Below are the code and all the weights of a small trained network. Each question names an input and a class and asks about switching units off, where a switched-off unit gives its printed mean instead of its output.

import numpy as np


def w(rows, s, z=0):
    codes = np.array(rows[::2]) - 128.0
    scale = np.full(codes.shape[1], s)
    scale[-1] = z or s
    return codes * scale


def f(y):
    return np.maximum(y, 0)


def log_softmax(a):
    a = a - a.max(-1, keepdims=True)
    return a - np.log(np.exp(a).sum(-1, keepdims=True))


def net(x, mask):
    res = np.array(x, float).reshape(1, 6) / 4 @ E
    y = f(res @ A[0][:, :-1].T + A[0][:, -1])
    res = res + np.where(mask, y, B[0][:, -1]) @ B[0][:, :-1]
    return log_softmax(res[-1] @ U[:, :-1].T + U[:, -1])


A, B = {}, {}
E = w([
[133,10,98,191,114],'x0',
[199,133,77,189,169],'x1',
[181,108,112,59,122],'x2',
[179,157,185,95,102],'x3',
[140,188,43,134,65],'x4',
[169,100,73,148,171],'x5',
],0.012)
A[0] = w([
[125,82,52,120,82,180],'n1',
[128,91,110,114,227,110],'n2',
[174,73,167,176,192,128],'n3',
[56,121,182,107,136,190],'n4',
[165,155,139,47,133,137],'n5',
[156,155,188,131,53,137],'n6',
[198,144,104,5,126,177],'n7',
[164,139,139,84,122,129],'n8',
[186,47,130,146,191,166],'n9',
[152,151,199,115,28,132],'n10',
[154,162,196,110,79,141],'n11',
[152,146,81,87,135,125],'n12',
[43,151,208,69,157,157],'n13',
[140,78,151,124,129,96],'n14',
[157,62,121,208,148,85],'n15',
[150,141,93,165,110,151],'n16',
[143,63,79,128,45,179],'n17',
[114,211,73,136,128,143],'n18',
[161,209,92,130,134,255],'n19',
[119,27,75,123,40,142],'n20',
[114,101,127,137,208,40],'n21',
[164,169,170,37,82,176],'n22',
[51,141,94,153,123,191],'n23',
[122,198,107,155,144,162],'n24',
[143,192,148,209,110,150],'n25',
[139,170,93,99,105,121],'n26',
[109,94,144,245,156,99],'n27',
],0.013,0.0056)
B[0] = w([
[93,134,86,172,84,226],'n1',
[105,110,194,165,82,197],'n2',
[198,55,187,157,102,213],'n3',
[40,217,130,183,118,217],'n4',
[146,140,214,169,228,210],'n5',
[75,191,171,96,181,199],'n6',
[189,199,149,224,202,253],'n7',
[128,147,173,159,219,177],'n8',
[133,89,152,178,86,240],'n9',
[76,216,204,110,164,219],'n10',
[76,148,166,120,181,208],'n11',
[150,149,129,193,117,186],'n12',
[2,207,134,139,138,250],'n13',
[136,127,107,165,113,165],'n14',
[132,89,166,129,127,228],'n15',
[103,95,106,111,137,192],'n16',
[66,163,105,156,71,227],'n17',
[138,104,67,169,112,228],'n18',
[113,104,53,163,129,252],'n19',
[64,147,48,141,22,242],'n20',
[125,121,167,150,115,170],'n21',
[143,188,161,145,187,254],'n22',
[143,144,72,135,157,210],'n23',
[150,112,43,101,119,205],'n24',
[134,61,71,61,235,200],'n25',
[146,112,125,211,140,191],'n26',
[157,57,170,67,139,230],'n27',
],0.0093,0.012)
U = w([
[222,88,167,182,176,251],'0',
[92,52,208,142,3,105],'1',
[19,224,224,96,195,93],'2',
[162,15,91,63,173,53],'3',
[54,147,27,168,30,213],'4',
[233,179,134,26,37,17],'5',
],0.0073,0.0027)

Each question gives the input, the list of numbers given to net, and the class t.
The units are the neurons (one row each of A and B). Each row of codes is followed by its name. A weight is (code - 128) times the scale printed after its matrix; where a second scale follows, it is the last column's (A, B and U).
mask holds one flag per neuron, in row order. A switched-off neuron (its flag False) gives its mean, the last column of its row in B, instead of its output. The means were averaged over made-up inputs and are rounded, as every weight is.
A unit's drop is (log p(t) with every unit on - log p(t) with that unit switched off) / (log p(t) with every unit on - log p(t) with every unit switched off).
The circuit of an input: a set's keep is (log p(t) with only the set's units on - log p(t) with every unit switched off) / (log p(t) with every unit on - log p(t) with every unit switched off). Starting from the 12 units with the biggest drops (on a tie, the unit counted first), units are removed one at a time, each time the one whose removal leaves the highest keep (on an exact tie, the one counted first), for as long as the keep stays at least 0.8.
units of the circuit, in order: the units of the circuit, biggest drop first
k most important neurons: the k neurons with the biggest drops, biggest first
drop when u is switched off: that unit's drop, to one decimal
input [6,-7,-8,-1,-1,-1], class 4: units of the circuit, in order => [n20]
input [-4,7,-2,-2,-5,-5], class 0: 3 most important neurons => [n10 n20 n6]
input [7,-5,2,-5,-8,-8], class 4: 3 most important neurons => [n4 n20 n13]
input [-5,8,-8,5,7,-4], class 4: 4 most important neurons => [n19 n27 n18 n3]
input [-5,2,3,-8,-2,-4], class 4: 2 most important neurons => [n10 n6]
input [-1,-2,7,1,-6,3], class 0: 2 most important neurons => [n10 n6]
input [5,-2,8,-2,-2,-2], class 4: 3 most important neurons => [n20 n27 n17]
input [6,5,-7,3,5,5], class 3: 2 most important neurons => [n27 n25]
input [1,8,-8,-6,-6,-4], class 0: drop when n22 is switched off => -0.1
input [6,-4,-3,-4,-5,-7], class 4: drop when n10 is switched off => 0.2
input [-2,8,-4,5,-1,7], class 3: drop when n17 is switched off => 0.0
input [1,0,5,8,-8,5], class 0: drop when n3 is switched off => 0.1
